Stage of each row
294  92  -34  -123  -75  138  -38  6  206  -154  -67  -215  23  106  51  133  263  -10  3  12  289  -140  136  5  -96  -201  147  23  104  -115  72  36  -136  66  -241  74  -92  14  228 -> 7
-16  -120  113  74  -152  192  34  -39  59  -8  -117  -100  119  127  -1  -53  7  -327  163  -230  176  103  -143  -75  -439  -59  -267  61  -8  -15  -47  -13  -219  -134  153  349  -22  -183  -37 -> 13
273  321  275  -56  86  -69  -363  -190  -75  138  -135  -89  -45  -193  6  60  -22  87  -490  -133  132  144  155  15  -33  219  -51  -101  365  84  164  49  -370  172  -200  -292  -215  -258  -87 -> 20
176  -112  168  27  -148  116  -207  123  181  68  -288  -429  62  128  -66  -103  315  -262  -4  -76  453  -1  -80  58  -589  -238  4  100  125  -24  1  125  -407  -21  -151  123  -134  -261  93 -> 8
-143  91  -109  -350  109  -10  312  119  -178  -35  209  411  31  -42  147  -167  76  310  -210  -73  -221  -133  -111  -161  383  4  -147  -48  -130  290  -13  -178  -5  -169  -205  -14  13  150  172 -> 1
219  469  104  -254  -18  -112  -25  -137  -116  -82  -62  -33  43  -142  189  146  85  295  -118  142  88  -40  225  -54  186  -27  122  -10  134  26  153  -30  162  277  -159  -27  -15  185  72 -> 10
-163  11  152  -161  -145  -101  77  102  -175  178  114  203  18  -177  222  13  -28  41  -214  149  -83  29  -62  -12  48  12  -249  -59  188  269  -22  -9  -184  136  58  38  49  60  -161 -> 17
117  -84  -200  -214  -8  184  238  140  40  -120  189  101  3  93  -1  -7  209  99  -37  -75  18  -182  -85  -106  148  -76  81  -11  -57  72  -24  -38  -31  -188  -229  0  -89  76  253 -> 4
-194  16  277  -60  -154  -119  11  -58  -351  255  72  196  11  -219  98  -31  -171  -49  -149  57  -136  278  -223  -87  -34  219  -325  -25  131  339  -49  -14  -104  71  330  -8  27  -60  -348 -> 17
-55  -97  -32  130  -24  124  28  -31  79  -58  -126  -171  -33  10  49  -95  76  -130  303  -149  -51  138  80  53  -112  -58  -59  38  -162  -96  69  -32  62  -110  56  233  120  -52  -152 -> 0
120  67  92  37  -74  -14  -113  -59  -194  -69  84  -107  97  -150  -17  -31  72  -104  138  -104  54  265  -69  -81  -208  100  29  113  88  104  6  55  93  58  75  89  -10  -144  -256 -> 3
16  -189  -195  -253  53  250  223  330  304  -12  -109  39  -109  232  -14  -163  397  156  -60  -17  99  -382  -102  -32  175  -399  66  -83  -221  10  25  -102  -280  -317  -514  57  -2  102  502 -> 3
221  167  -57  -27  95  170  19  -128  131  -34  -60  -35  -92  -3  18  156  -44  119  -132  -162  -29  -110  260  9  148  78  38  -182  107  -139  178  -24  -37  -43  -269  -59  -79  -7  104 -> 16
-256  -89  68  144  -113  30  163  -124  27  30  -2  41  -65  -2  102  120  -158  -157  283  94  -168  112  68  128  -9  -13  -203  -59  -38  40  58  -60  152  25  277  240  214  41  -315 -> 21
-46  -154  -42  290  -29  94  79  -173  80  -17  89  -149  -126  -1  -69  205  -144  -191  218  -30  -142  111  192  232  -91  170  19  -80  101  -39  107  68  214  -12  163  -12  38  -125  -367 -> 24
-66  -147  47  20  -205  151  175  -59  15  50  -161  -151  -85  123  -45  38  59  -132  367  107  37  101  -169  -38  -77  -93  -21  35  -229  -8  -12  -23  156  -124  302  181  103  96  -47 -> 9
-191  -1  289  -105  -124  -108  -53  38  -108  208  -41  97  64  -62  148  -108  9  -106  -300  32  99  86  -123  49  -199  -15  -361  19  196  292  -38  -26  -430  105  112  41  -53  -152  -132 -> 22
-116  66  47  72  309  26  82  -187  -145  88  48  291  -158  -51  -272  7  -265  134  -70  -224  -362  104  -134  -84  189  310  -109  -256  -45  274  131  -100  161  -324  -178  -191  69  -218  -212 -> 19
-75  14  101  6  -125  45  137  -94  -85  -24  -72  -92  83  83  -12  -18  -2  -136  257  -19  75  96  -116  -41  -255  -35  -102  77  -89  88  -15  -27  157  -54  214  232  47  -23  -102 -> 8
-50  297  362  -21  -29  -146  -187  -127  -211  152  -209  -7  90  -198  95  -82  -93  -2  -105  -47  52  221  -9  -46  -226  61  -243  -9  155  171  91  -29  -95  164  36  127  52  -141  -250 -> 15
23  -8  26  -3  -220  92  110  -114  -86  -143  176  65  122  -49  156  180  -62  -210  245  -22  8  171  -37  -115  -124  38  -166  70  76  16  -46  -7  73  86  292  331  80  37  -197 -> 13
180  -48  -102  105  -33  192  0  -95  252  -32  -19  -177  -179  13  51  261  13  -39  18  -3  -17  -66  325  169  125  15  100  -150  133  -216  163  51  -51  39  -106  -53  -25  16  -32 -> 20
79  268  -16  -137  -29  46  106  -138  -57  -191  54  55  123  -30  202  17  19  75  68  -114  13  20  168  -75  101  -13  -71  61  -20  -43  68  -114  111  86  18  218  3  109  38 -> 2
29  187  162  -167  83  -77  0  -34  -220  85  -91  42  -2  -46  -135  -120  78  178  -103  -21  23  66  -215  -136  -14  61  21  -9  -36  290  44  -41  70  -101  -140  -131  -39  -87  7 -> 7
-274  32  172  -294  -120  -83  177  114  60  150  -20  247  32  73  297  -59  81  65  -391  183  92  -223  -7  115  84  -218  -372  -35  124  259  -21  -134  -461  121  -20  69  -30  84  164 -> 24
34  192  137  -147  18  -51  -34  -65  -102  144  3  134  -78  -157  112  78  -63  175  -336  35  -78  8  86  -5  204  121  -113  -146  196  151  104  -28  -165  98  -113  -163  -49  7  -51 -> 18
7  180  175  -266  -212  -90  53  12  -191  25  4  23  122  -69  203  -34  142  58  -72  159  162  57  -98  -95  -30  -91  -99  127  57  184  -42  -36  -61  187  149  109  -31  127  26 -> 6
-261  -49  109  51  175  -1  64  3  100  92  -134  151  -98  77  -111  -87  -35  0  5  -52  -122  -50  -90  82  -39  -98  -195  -154  -63  221  101  -112  -95  -205  -235  68  162  -177  -88 -> 22
2  -56  -199  -307  134  38  340  163  -277  -108  489  432  84  -10  -112  -74  77  208  -210  -154  -183  -129  -332  -256  186  167  1  -34  13  440  -108  -51  87  -300  -275  -158  -121  -36  125 -> 5
347  122  -192  -354  105  33  73  152  -8  -107  245  101  -97  -71  -25  170  298  385  -316  119  12  -252  29  -110  384  -13  347  -115  166  159  77  52  -2  -16  -559  -360  -139  117  291 -> 8
219  83  -149  14  74  209  117  -177  49  -125  168  72  -58  -13  -8  240  -138  43  -51  -222  -130  -43  205  -48  172  218  21  -166  126  -101  118  -12  78  -92  -128  -45  -90  -20  0 -> 16
61  -3  32  -129  -63  69  -77  76  91  -67  -53  -52  73  -7  210  -116  230  -72  -111  -137  155  31  53  -17  -93  -144  -163  82  39  -3  5  -40  -397  22  -105  168  -41  -69  89 -> 0
-337  11  207  18  68  -36  164  -132  -143  187  -92  194  -9  58  -59  -163  -208  -36  -94  -137  -145  82  -163  33  -90  136  -370  -74  -72  293  23  -137  -54  -184  161  31  15  -169  -167 -> 23
87  220  27  -227  244  -71  2  67  -124  -31  42  222  -12  -92  -122  -40  119  306  -187  -48  -75  -91  -141  -175  131  -7  79  -126  53  310  98  -52  41  -129  -541  -133  37  -84  92 -> 11
289  124  40  -39  -42  159  -136  -114  216  40  -125  -177  -107  -6  116  195  44  14  -295  -73  154  -84  324  105  72  26  2  -133  251  -195  160  38  -352  119  -170  -120  -182  -41  125 -> 19
-8  -224  -297  61  31  312  406  -56  46  -80  170  141  -192  88  -141  176  -107  43  337  -98  -340  -49  -58  -95  314  133  81  -179  -241  -50  52  -55  392  -367  18  39  109  138  -20 -> 14
281  52  18  56  -23  171  -136  -95  104  -80  -40  -147  -12  -34  -22  149  51  -105  14  -169  117  71  106  -44  -135  41  36  -52  160  -121  98  57  -128  2  -144  65  -63  -141  -31 -> 14
-148  -178  -66  92  35  205  211  -84  232  -16  -41  74  -142  194  -57  87  -65  -110  147  -74  -113  -80  24  97  73  -57  -146  -139  -119  -17  73  -103  -42  -229  -1  117  89  -43  0 -> 22
-66  49  -55  -139  151  68  200  25  84  -141  -15  175  -23  162  -126  -2  118  117  179  3  -41  -154  -162  -111  83  -207  24  -80  -183  180  56  -135  141  -242  -323  140  161  12  161 -> 7
-45  -167  -75  -111  -150  116  269  137  -8  -1  82  -36  45  115  31  -19  132  -63  88  22  63  -118  -122  -25  -148  -95  -37  33  -35  108  -67  21  17  -124  25  121  -37  56  81 -> 9
-247  81  189  -147  -164  -52  204  -10  -213  28  7  191  198  -3  177  -106  -59  -88  95  -4  15  82  -208  -138  -213  -68  -369  85  -40  247  -83  -110  -2  14  243  374  102  36  -97 -> 12
220  -69  -10  -1  -40  243  -106  6  373  46  -181  -176  -170  99  45  168  137  -65  -168  -42  170  -151  212  112  34  -145  0  -161  143  -205  136  26  -443  -22  -266  -29  -86  -59  194 -> 18
-113  54  102  44  56  -62  101  -221  -286  105  173  189  -80  -141  -81  61  -248  47  -99  -70  -275  222  -70  -4  137  389  -129  -88  78  274  47  -30  183  -56  221  -206  -34  -117  -348 -> 23
53  4  25  -219  -148  -77  -28  162  -216  -14  259  61  166  -216  298  -115  190  -6  -293  -69  65  101  0  -56  -76  64  -156  138  238  205  -86  53  -311  161  10  15  -139  -36  -84 -> 0
168  104  107  -87  10  20  -104  -137  20  79  30  -2  -94  -44  20  130  9  55  -419  -38  78  9  120  84  111  173  -40  -86  268  86  93  20  -310  90  -68  -300  -229  -136  7 -> 24
72  66  28  -56  65  59  24  -26  -90  -38  57  113  22  -56  -66  22  3  30  -4  -138  -47  56  -111  -144  -40  73  -49  -63  49  144  42  -19  12  -117  -171  48  20  -111  -53 -> 13
5  296  241  -72  -33  -129  -76  -140  -294  -9  -55  -15  160  -138  36  -119  -6  14  49  -76  69  237  -87  -114  -195  78  -99  118  37  197  30  -44  132  105  109  130  8  -95  -200 -> 4
130  -27  161  135  5  102  -242  -98  143  152  -228  -201  -173  -39  -89  84  18  -108  -87  -60  76  127  74  91  -99  39  -24  -130  140  -44  143  58  -279  -14  -102  -101  -26  -216  -131 -> 19

Stage of each row
129  256  -33  -236  175  -64  125  -97  -72  -435  26  70  -237  109  -249  -419  142  -343  -68  254  -111  -196  -1  -69  262  73  -229  -439  260  108  -156  131  -275  -52  -123  160  53  227  329 -> 38
0  109  307  -44  123  -281  170  326  -228  -98  -131  35  84  -266  189  308  3  -78  -150  72  211  321  -345  -84  4  63  -2  -152  137  -186  25  -144  -110  -66  2  -104  -146  -109  196 -> 27
154  -160  -69  -137  55  173  266  -228  133  210  79  219  -85  -87  29  5  12  -138  -231  -336  93  -305  -29  75  75  -173  120  31  -10  -52  -102  264  -33  -63  83  148  164  -190  99 -> 19
-367  -34  306  177  -246  64  -282  236  207  -122  153  187  -185  44  -227  -24  49  -149  -350  -73  -359  174  -133  -244  -189  -36  -11  -6  -30  -30  -113  -148  341  124  -35  358  -140  207  -20 -> 33
6  6  67  63  30  -92  138  98  -237  7  -49  -17  48  -166  142  157  -29  -8  -93  -7  66  117  -109  -20  40  -15  73  -16  121  -57  125  -151  -8  -140  -19  -24  -13  34  27 -> 21
-55  -85  17  116  -60  56  166  96  -128  249  52  -97  -12  -122  54  100  16  74  21  -212  142  -40  -113  120  -171  -141  2  121  26  -33  179  16  -17  -3  -112  61  57  -48  -124 -> 13
-214  -90  98  76  -60  12  -94  78  98  102  121  64  -40  91  -75  -40  102  -73  -255  -180  -151  28  -66  -153  -204  -111  3  41  -17  -31  23  64  253  30  -81  338  -6  -59  -87 -> 26
91  124  62  -22  -77  308  -39  -268  134  148  37  164  16  96  -27  -66  -18  -40  -174  -46  208  -285  -15  -78  118  -147  134  -60  -107  96  -30  -41  142  61  -110  106  -22  200  60 -> 3
-109  132  -132  231  -272  82  84  -12  -126  -17  12  -23  -109  -181  -113  18  -32  -84  -147  182  17  -82  41  15  168  218  116  -28  94  43  95  -397  92  -82  -201  144  -82  341  39 -> 1
-214  14  114  95  -240  25  -167  0  34  126  214  -43  -75  61  -96  -58  62  -119  -184  -56  -91  27  -92  -1  -250  -146  -128  105  -95  -44  22  -84  337  153  -73  280  -21  -93  -140 -> 7
-111  -65  -106  259  -175  115  252  27  -185  177  86  -116  -125  -237  -30  72  -57  12  5  -95  52  -46  44  179  -41  -13  111  100  90  2  197  -112  -42  -140  -167  147  82  132  -113 -> 10
-163  -16  273  154  -128  162  136  302  144  -76  -13  127  -195  -211  -215  76  94  4  -44  -98  124  -110  -205  -99  -80  32  -34  -72  53  25  -41  -17  -120  143  -184  13  -130  276  156 -> 36
-161  -36  -73  228  -94  -22  190  -66  -190  128  88  -130  -9  -142  5  47  47  -26  -67  20  58  8  123  -22  -61  10  90  60  58  -9  199  -57  133  -184  -218  195  41  -8  -85 -> 19
423  213  218  -254  152  250  -32  -625  78  453  33  311  430  434  248  52  70  35  191  -160  472  -210  135  -284  159  -615  221  1  -419  36  -23  330  226  63  -100  -276  116  187  -1 -> 13
-324  100  46  304  -242  27  148  132  45  -70  36  65  -158  -176  -294  28  145  -120  -148  178  23  -2  81  -220  31  290  98  -124  62  13  12  -169  86  -56  -435  282  -172  356  140 -> 38
60  -38  20  -15  46  164  -54  -99  -27  148  -6  -10  98  115  80  -64  57  118  -72  -162  131  -254  -77  -83  -59  -204  -14  58  -2  116  141  4  142  51  -57  5  17  28  -71 -> 17
59  166  0  -196  104  -200  118  265  -62  -184  -46  78  -122  80  -190  -160  212  -202  26  33  -70  -31  -210  -60  58  91  -252  -261  195  -34  -88  92  -279  104  -155  55  -21  183  216 -> 38
-288  -73  185  133  -145  48  -153  116  156  5  147  90  -110  62  -161  -54  103  -101  -266  -128  -207  41  -68  -193  -213  -90  -26  27  -30  -14  -26  5  291  81  -78  336  -51  36  -60 -> 29
257  -10  -196  -247  121  -244  147  94  -266  69  -26  -39  56  76  96  -48  132  -84  143  -173  -77  -74  -162  122  34  -143  -234  46  145  -79  71  78  -161  44  111  -168  175  -69  -13 -> 18
182  86  49  -71  27  150  -67  -393  44  279  9  168  305  293  116  2  143  60  52  -88  241  -249  139  -314  93  -317  129  68  -237  81  64  100  318  42  -134  -141  37  178  -33 -> 20
-3  61  80  -1  -21  -274  247  142  -282  199  25  -116  90  -202  153  247  62  -79  31  -16  245  213  -193  108  -132  -47  -80  47  19  -214  119  -31  -28  -16  -94  -46  2  -252  0 -> 12
113  181  157  -59  -32  281  -22  -254  132  162  21  152  64  104  3  -39  7  -29  -130  -15  344  -258  -66  -103  81  -178  103  -102  -144  78  -32  10  112  97  -153  52  -55  151  92 -> 2
146  223  -74  -186  73  -73  117  -27  -169  -113  30  -111  -109  41  -72  -240  78  -192  2  128  110  -166  -150  145  70  -21  -249  -215  159  33  12  14  -200  56  -84  72  58  -7  123 -> 1
161  -180  -74  -96  -45  232  270  -244  152  102  85  188  -157  -174  -52  -33  41  -122  -155  -276  104  -464  -13  84  106  -146  18  81  -6  10  -119  188  -23  24  119  -3  149  -118  139 -> 19
146  19  104  -95  20  206  -6  -208  49  213  27  114  97  86  100  7  8  25  -90  -172  230  -231  -95  -43  6  -269  48  33  -107  42  19  56  126  78  -8  -29  28  1  2 -> 11
-22  -1  38  11  27  -294  262  161  -266  267  25  -68  122  -148  172  266  72  -65  20  -117  154  268  -142  57  -145  -73  6  69  19  -236  138  56  -21  -85  -105  26  44  -232  -52 -> 18
100  -19  16  -107  -70  244  254  -140  221  190  91  216  -196  -162  -91  1  -24  -194  -260  -234  219  -309  -145  166  61  -77  84  -60  -38  -65  -171  167  -110  66  -4  214  65  -111  169 -> 2
-74  -112  115  125  -27  47  170  170  -94  91  22  -70  -53  -170  13  92  51  76  36  -185  116  -59  -135  36  -163  -132  -47  85  66  -4  145  35  -51  16  -66  -30  28  -2  -51 -> 22
-102  -32  -121  232  -211  48  162  -64  -193  107  94  -91  -71  -185  -23  55  -14  -35  -33  8  -10  -49  97  75  17  17  79  116  55  3  162  -193  114  -127  -128  98  50  129  -88 -> 12
-58  -50  -24  5  -72  76  -36  -73  17  196  105  -11  -7  57  5  -55  54  -37  -195  -158  18  -137  -84  12  -131  -130  -36  83  -26  -3  63  5  201  57  -56  223  31  -130  -87 -> 11
-78  -2  178  84  22  187  7  99  83  -78  -48  35  -51  -25  -91  -64  96  78  -100  -55  145  -234  -123  -179  -45  -49  -23  -87  74  142  64  -11  12  68  -146  34  -90  191  83 -> 30
-136  -62  -49  293  -138  190  259  -46  -191  93  101  -158  -172  -276  -33  13  -97  17  -39  -33  90  -83  78  180  -37  -27  120  42  123  63  212  -99  -47  -198  -176  193  79  109  -90 -> 11
36  216  147  -2  6  -66  83  199  -213  -31  -108  51  5  -193  134  194  -148  -85  -224  110  162  228  -291  69  136  107  126  -194  144  -99  42  -326  -122  -92  -52  60  -136  139  135 -> 1
-138  -97  89  42  -78  31  -99  0  11  146  142  -10  -16  58  11  -27  53  -39  -204  -186  -86  -8  -97  -37  -224  -193  -57  112  -36  -31  61  22  266  58  -7  234  27  -156  -131 -> 17
61  70  -29  -121  80  -146  63  260  -96  -166  -71  17  -65  65  -118  -130  184  -82  55  -29  -94  -97  -182  -75  35  25  -225  -130  196  23  12  13  -182  97  -57  -50  6  195  112 -> 32
143  -72  -44  -137  -85  216  308  -255  216  282  143  259  -162  -149  -56  34  -13  -237  -236  -295  183  -304  -60  177  81  -141  124  15  -97  -116  -196  248  -58  27  38  198  144  -181  142 -> 6
-40  65  197  37  104  -135  49  410  -175  -56  -173  69  69  -107  114  213  -15  45  -129  -48  33  258  -300  -126  19  63  84  -129  183  -72  100  -195  -121  -68  -60  -18  -133  201  78 -> 30
-333  -31  2  401  -213  126  195  117  -18  -51  73  -56  -206  -212  -257  -19  84  -22  -58  59  -37  -66  150  -115  -38  155  118  -29  112  83  138  -103  36  -135  -348  268  -43  347  -2 -> 32
-112  -86  6  3  10  -2  -22  119  103  162  16  87  28  101  -41  -12  148  -10  -209  -232  -45  -84  -115  -160  -140  -56  9  32  12  -22  42  86  149  57  -107  242  -14  -37  -40 -> 27
206  92  -187  -243  241  -211  207  -190  -296  -34  65  -117  0  108  78  -232  97  -220  8  28  -16  -72  25  100  82  -136  -169  -155  179  -23  68  215  -147  -160  -11  114  215  -200  46 -> 18
128  98  144  -80  -70  262  -29  -207  126  142  52  200  3  56  9  -5  -40  -68  -152  -106  193  -210  -102  -26  85  -212  88  -37  -123  29  -81  -11  103  103  -8  27  -7  128  73 -> 4
94  152  197  -56  44  254  -158  -136  238  95  -107  386  192  296  -29  7  101  43  -135  -76  144  -185  -8  -453  194  -136  240  -140  -150  115  -73  6  189  75  -190  -12  -129  500  133 -> 34
-110  -82  124  135  -31  102  98  136  -7  42  15  -45  -57  -93  -56  13  96  77  -3  -143  108  -143  -95  -66  -145  -103  -44  39  54  62  123  37  6  45  -124  24  -7  76  -25 -> 26
340  191  186  -136  85  332  -81  -600  66  330  0  263  366  341  209  23  21  85  86  -68  428  -279  153  -297  205  -483  247  -5  -333  123  24  136  282  23  -111  -239  48  279  11 -> 13
-61  -70  -21  191  -175  191  125  7  -118  39  68  -61  -159  -219  -34  17  -81  16  -66  -80  11  -142  -36  150  -4  -49  37  87  100  59  126  -184  3  -51  -27  52  43  152  -55 -> 10
361  163  317  -199  105  268  -78  -504  181  268  -1  439  353  378  157  80  84  10  143  -158  320  -190  128  -423  221  -553  250  -22  -388  51  -112  266  239  80  -24  -336  61  369  82 -> 25
-214  -23  172  124  -242  139  -252  -61  47  48  233  42  -123  57  -65  -67  -71  -132  -300  -79  -237  82  -63  -8  -172  -198  -12  91  -73  -10  -15  -160  381  63  45  330  -6  16  -147 -> 9
-96  59  194  47  17  214  -87  125  199  -21  -75  169  -14  108  -139  -66  118  64  -183  -79  108  -197  -146  -286  -14  -5  49  -146  23  130  -5  -12  57  113  -234  144  -158  311  113 -> 35
76  -174  -66  -73  -7  187  267  -247  181  191  114  200  -117  -103  -45  -25  61  -152  -226  -296  90  -348  29  28  41  -141  100  50  -36  -36  -105  276  31  -41  28  182  149  -184  99 -> 21
-8  -42  -59  -41  -27  146  -2  -206  85  257  113  55  9  108  6  -89  53  -62  -242  -189  70  -220  -20  -6  -75  -155  44  47  -62  13  28  101  200  20  -84  290  62  -143  -57 -> 11
-248  -11  121  87  -172  71  -94  227  263  44  54  237  -120  71  -257  -18  162  -102  -268  -147  -150  -35  -133  -237  -104  78  15  -47  -21  -27  -109  -21  165  155  -211  321  -139  231  67 -> 37
